Here is a tiny trained network, its code and every weight. The questions are about switching its units off for an input and a class, where a switched-off unit gives its printed mean instead of its output.

import numpy as np


def w(rows, s, z=0):
    codes = np.array(rows[::2]) - 128.0
    scale = np.full(codes.shape[1], s)
    scale[-1] = z or s
    return codes * scale


def f(y):
    return np.maximum(y, 0)


def log_softmax(a):
    a = a - a.max(-1, keepdims=True)
    return a - np.log(np.exp(a).sum(-1, keepdims=True))


def net(x, mask):
    res = np.array(x, float).reshape(1, 6) / 4 @ E
    y = f(res @ A[0][:, :-1].T + A[0][:, -1])
    res = res + np.where(mask, y, B[0][:, -1]) @ B[0][:, :-1]
    return log_softmax(res[-1] @ U[:, :-1].T + U[:, -1])


A, B = {}, {}
E = w([
[194,144,155,185,118,189,119],'x0',
[169,94,146,213,193,96,174],'x1',
[170,144,134,99,50,70,169],'x2',
[124,130,246,113,141,92,140],'x3',
[137,134,142,81,162,77,87],'x4',
[170,196,122,154,133,150,94],'x5',
],0.011)
A[0] = w([
[156,213,39,116,92,164,88,187],'n1',
[166,255,69,173,124,185,93,234],'n2',
[130,159,126,145,137,202,58,146],'n3',
[136,218,135,167,135,180,15,130],'n4',
[171,125,82,231,196,110,173,174],'n5',
[164,137,7,98,31,98,181,126],'n6',
[226,141,233,131,134,118,162,188],'n7',
[117,174,95,50,113,234,63,229],'n8',
[4,137,118,57,135,61,74,166],'n9',
[184,73,82,234,209,182,195,203],'n10',
[128,38,114,203,156,132,204,189],'n11',
[87,86,192,25,118,116,163,250],'n12',
[121,190,86,47,72,99,177,171],'n13',
[144,66,193,196,163,45,157,254],'n14',
[116,198,131,146,48,65,135,108],'n15',
],0.008,0.0035)
B[0] = w([
[106,195,56,172,118,99,53,239],'n1',
[153,166,113,230,157,160,65,253],'n2',
[155,130,120,105,167,184,87,197],'n3',
[147,164,142,116,193,170,83,215],'n4',
[100,93,188,218,118,122,117,217],'n5',
[88,127,88,151,48,122,93,231],'n6',
[217,181,196,91,79,151,144,223],'n7',
[127,133,59,112,158,96,96,255],'n8',
[60,43,99,67,208,34,133,233],'n9',
[60,73,189,238,111,218,117,245],'n10',
[87,49,177,147,98,211,193,208],'n11',
[88,103,131,1,167,56,184,231],'n12',
[109,147,79,142,67,46,167,219],'n13',
[155,153,202,115,110,144,218,230],'n14',
[155,166,127,139,117,80,154,181],'n15',
],0.0082,0.0094)
U = w([
[232,222,203,15,70,118,230,203],'0',
[114,25,43,88,46,217,164,191],'1',
[122,51,211,204,116,191,205,88],'2',
[137,186,37,168,15,87,101,1],'3',
[178,202,100,158,240,194,2,121],'4',
[75,61,92,35,208,36,177,175],'5',
],0.0074,0.0017)

Each question gives the input, the list of numbers given to net, and the class t.
The units are the neurons (one row each of A and B). Each row of codes is followed by its name. A weight is (code - 128) times the scale printed after its matrix; where a second scale follows, it is the last column's (A, B and U).
mask holds one flag per neuron, in row order. A switched-off neuron (its flag False) gives its mean, the last column of its row in B, instead of its output. The means were averaged over made-up inputs and are rounded, as every weight is.
A unit's drop is (log p(t) with every unit on - log p(t) with that unit switched off) / (log p(t) with every unit on - log p(t) with every unit switched off).
The circuit of an input: a set's keep is (log p(t) with only the set's units on - log p(t) with every unit switched off) / (log p(t) with every unit on - log p(t) with every unit switched off). Starting from the 12 units with the biggest drops (on a tie, the unit counted first), units are removed one at a time, each time the one whose removal leaves the highest keep (on an exact tie, the one counted first), for as long as the keep stays at least 0.8.
units of the circuit, in order: the units of the circuit, biggest drop first
top k neurons: the k neurons with the biggest drops, biggest first
drop when u is switched off: that unit's drop, to one decimal
input [-3,4,7,-1,8,8], class 0: top neuron	[n7]
input [3,3,-7,7,7,-1], class 0: units of the circuit, in order	[n7; n14]
input [-6,7,8,-8,-6,1], class 2: top 2 neurons	[n11; n10]
input [-4,4,-2,5,3,0], class 0: units of the circuit, in order	[n14; n10]
input [-1,-4,4,4,-5,-3], class 5: top 3 neurons	[n12; n14; n7]
input [0,5,-2,7,4,-2], class 0: top 2 neurons	[n7; n14]
input [-6,-4,8,8,6,7], class 5: top 3 neurons	[n9; n12; n14]
input [-6,-8,-5,6,-1,8], class 5: top 2 neurons	[n9; n12]
input [7,-8,3,-2,-1,5], class 4: top 2 neurons	[n4; n2]
input [-7,-2,0,-1,3,8], class 5: top 4 neurons	[n9; n10; n7; n13]
input [5,4,8,-7,-7,0], class 2: top 3 neurons	[n10; n11; n5]
input [0,-8,0,8,-5,6], class 4: top 3 neurons	[n14; n4; n8]
input [-2,6,-3,-5,1,4], class 2: drop when n10 is switched off	0.1
input [-8,4,-4,1,-5,-2], class 2: units of the circuit, in order	[n11]
input [-1,-8,1,8,-5,3], class 5: drop when n12 is switched off	0.2
input [-1,5,0,-3,3,-2], class 2: drop when n12 is switched off	0.0
